Below are the code and all the weights of a small trained network. Each question names an input and a class and asks about switching units off, where a switched-off unit gives its printed mean instead of its output.

import numpy as np


def w(rows, s, z=0):
    codes = np.array(rows[::2]) - 128.0
    scale = np.full(codes.shape[1], s)
    scale[-1] = z or s
    return codes * scale


def f(y):
    return np.maximum(y, 0)


def log_softmax(a):
    a = a - a.max(-1, keepdims=True)
    return a - np.log(np.exp(a).sum(-1, keepdims=True))


def net(x, mask):
    res = np.array(x, float).reshape(1, 4) / 4 @ E
    y = f(res @ A[0][:, :-1].T + A[0][:, -1])
    res = res + np.where(mask, y, B[0][:, -1]) @ B[0][:, :-1]
    return log_softmax(res[-1] @ U[:, :-1].T + U[:, -1])


A, B = {}, {}
E = w([
[171,147,169,126,65,116,234,178,205],'x0',
[127,8,154,118,199,156,65,99,218],'x1',
[136,122,131,124,116,106,127,116,125],'x2',
[152,170,74,46,111,153,129,20,155],'x3',
],0.011)
A[0] = w([
[75,144,99,150,156,97,54,118,38,158],'n0',
[129,147,198,208,108,122,253,170,91,251],'n1',
[128,86,70,96,178,188,94,3,132,115],'n2',
[123,2,171,99,159,132,109,164,232,137],'n3',
[144,151,38,16,89,181,198,56,155,60],'n4',
[136,151,130,144,127,88,162,174,123,97],'n5',
[65,130,131,147,52,127,168,157,132,84],'n6',
],0.0089,0.0032)
B[0] = w([
[113,55,130,12,205,149,219,233,2,220],'n0',
[164,131,244,183,144,92,98,39,123,254],'n1',
[34,207,90,205,85,100,29,127,252,227],'n2',
[163,57,94,74,81,161,186,205,82,255],'n3',
[111,44,125,90,111,172,184,201,8,238],'n4',
[136,150,164,158,113,118,122,69,134,172],'n5',
[178,147,87,112,156,91,123,60,158,173],'n6',
],0.0095,0.012)
U = w([
[133,107,152,126,143,130,202,161,117,252],'0',
[113,102,99,137,106,148,153,180,108,152],'1',
[95,164,147,198,125,109,28,73,252,10],'2',
],0.012,0.0019)

Each question gives the input, the list of numbers given to net, and the class t.
The units are the neurons (one row each of A and B). Each row of codes is followed by its name. A weight is (code - 128) times the scale printed after its matrix; where a second scale follows, it is the last column's (A, B and U).
mask holds one flag per neuron, in row order. A switched-off neuron (its flag False) gives its mean, the last column of its row in B, instead of its output. The means were averaged over made-up inputs and are rounded, as every weight is.
A unit's drop is (log p(t) with every unit on - log p(t) with that unit switched off) / (log p(t) with every unit on - log p(t) with every unit switched off).
The circuit of an input: a set's keep is (log p(t) with only the set's units on - log p(t) with every unit switched off) / (log p(t) with every unit on - log p(t) with every unit switched off). Starting from all 7 units, units are removed one at a time, each time the one whose removal leaves the highest keep (on an exact tie, the one counted first), for as long as the keep stays at least 0.8.
circuit, biggest first: the units of the circuit, biggest drop first
most important unit: the unit with the biggest drop
top k neurons: the k neurons with the biggest drops, biggest first
drop of u: that unit's drop, to one decimal
input [1,7,3,1], class 1: most important unit -> n3
input [2,3,3,4], class 1: circuit, biggest first -> [n1, n2]
input [1,3,-5,8], class 1: circuit, biggest first -> [n4, n2]
input [2,3,1,5], class 1: circuit, biggest first -> [n1, n2]
input [-8,-3,5,-8], class 0: top 2 neurons -> [n0, n2]
input [-6,-5,4,-6], class 0: circuit, biggest first -> [n0, n2]
input [-6,1,7,1], class 2: top 2 neurons -> [n2, n4]
input [1,-6,-6,-3], class 2: top 3 neurons -> [n4, n3, n1]
input [-5,7,-2,2], class 2: top 2 neurons -> [n2, n4]
input [3,3,3,7], class 1: top 3 neurons -> [n4, n2, n1]
input [0,6,-3,4], class 2: top 2 neurons -> [n2, n0]
input [1,5,6,7], class 1: top 2 neurons -> [n4, n1]
input [3,1,2,6], class 1: top 2 neurons -> [n4, n1]
input [-8,4,-5,3], class 2: most important unit -> n2
input [-2,8,1,4], class 2: drop of n2 -> 4.1
input [-5,-7,1,-1], class 0: drop of n2 -> 0.2
input [-8,7,-8,2], class 2: drop of n4 -> 0.6
